Below are the code and all the weights of a small trained network. Each question names an input and a class and asks about switching units off, where a switched-off unit gives its printed mean instead of its output.

import numpy as np


def w(rows, s, z=0):
    codes = np.array(rows[::2]) - 128.0
    scale = np.full(codes.shape[1], s)
    scale[-1] = z or s
    return codes * scale


def f(y):
    return y / 2 * (1 + np.tanh(0.7978845608 * (y + 0.044715 * y**3)))


def log_softmax(a):
    a = a - a.max(-1, keepdims=True)
    return a - np.log(np.exp(a).sum(-1, keepdims=True))


def net(x, mask):
    res = np.array(x, float).reshape(1, 8) / 4 @ E
    y = f(res @ A[0][:, :-1].T + A[0][:, -1])
    res = res + np.where(mask, y, B[0][:, -1]) @ B[0][:, :-1]
    return log_softmax(res[-1] @ U[:, :-1].T + U[:, -1])


A, B = {}, {}
E = w([
[127,130,127,131],'x0',
[217,59,110,55],'x1',
[127,126,127,130],'x2',
[26,41,217,92],'x3',
[129,128,126,129],'x4',
[126,127,128,127],'x5',
[127,130,129,127],'x6',
[204,151,253,163],'x7',
],0.011)
A[0] = w([
[81,65,122,54,96],'n1',
[43,195,95,114,134],'n2',
[170,197,133,183,219],'n3',
[93,183,163,181,145],'n4',
[124,154,6,119,253],'n5',
[99,110,181,135,193],'n6',
],0.016,0.0035)
B[0] = w([
[31,131,82,133,204],'n1',
[154,251,211,58,200],'n2',
[99,179,52,159,216],'n3',
[96,85,108,204,197],'n4',
[189,89,93,107,249],'n5',
[76,68,172,114,182],'n6',
],0.012,0.017)
U = w([
[255,201,146,122,250],'0',
[60,106,29,177,122],'1',
[112,109,253,6,200],'2',
[99,74,225,217,3],'3',
[230,38,70,73,25],'4',
],0.0089,0.0078)

Each question gives the input, the list of numbers given to net, and the class t.
The units are the neurons (one row each of A and B). Each row of codes is followed by its name. A weight is (code - 128) times the scale printed after its matrix; where a second scale follows, it is the last column's (A, B and U).
mask holds one flag per neuron, in row order. A switched-off neuron (its flag False) gives its mean, the last column of its row in B, instead of its output. The means were averaged over made-up inputs and are rounded, as every weight is.
A unit's drop is (log p(t) with every unit on - log p(t) with that unit switched off) / (log p(t) with every unit on - log p(t) with every unit switched off).
The circuit of an input: a set's keep is (log p(t) with only the set's units on - log p(t) with every unit switched off) / (log p(t) with every unit on - log p(t) with every unit switched off). Starting from all 6 units, units are removed one at a time, each time the one whose removal leaves the highest keep (on an exact tie, the one counted first), for as long as the keep stays at least 0.8.
units of the circuit, in order: the units of the circuit, biggest drop first
most important unit: the unit with the biggest drop
top k neurons: the k neurons with the biggest drops, biggest first
drop when u is switched off: that unit's drop, to one decimal
input [6,-5,4,5,2,-6,-6,-2], class 2: most important unit : n2
input [4,-1,6,6,7,-6,4,6], class 3: top 3 neurons : n2, n4, n5
input [0,-6,2,5,-1,7,7,2], class 3: top 2 neurons : n4, n5
input [7,0,4,0,-2,0,3,-2], class 0: units of the circuit, in order : n1, n4
input [0,0,7,-4,-1,2,-7,5], class 1: top 2 neurons : n2, n3
input [0,8,8,7,-3,-3,-7,-2], class 1: top 2 neurons : n1, n2
input [-6,-4,-7,7,5,-2,2,-1], class 2: top 2 neurons : n2, n3
input [1,-8,-6,-6,-5,-3,-8,0], class 0: top 2 neurons : n2, n1
input [-8,7,5,2,-8,7,-5,0], class 1: top 2 neurons : n2, n1
input [4,4,-2,-7,-3,6,-5,-4], class 4: top 2 neurons : n5, n2
input [-8,-2,8,0,-2,-5,8,8], class 1: top 3 neurons : n3, n2, n4
input [-7,0,4,6,-2,-8,-5,6], class 3: top 2 neurons : n2, n5
input [-8,-3,3,2,-8,5,3,2], class 3: top 2 neurons : n2, n4
input [0,-2,-7,8,-6,5,-6,-3], class 2: units of the circuit, in order : n2
input [8,-3,3,5,-7,-8,-2,-1], class 2: top 2 neurons : n3, n2
input [2,0,2,-1,0,-3,6,5], class 1: top 3 neurons : n2, n3, n5
input [6,-3,4,4,7,1,-1,4], class 3: top 2 neurons : n2, n4
input [1,0,7,5,-5,1,-6,6], class 3: drop when n2 is switched off : 2.0
input [-8,-3,8,-5,1,0,-6,-6], class 0: drop when n2 is switched off : 0.3
input [8,-5,3,-1,2,-1,-6,-1], class 0: drop when n2 is switched off : 0.6
input [5,-8,-2,2,8,6,5,1], class 3: most important unit : n4
input [-4,-6,3,-2,-1,7,0,6], class 1: drop when n3 is switched off : 0.8
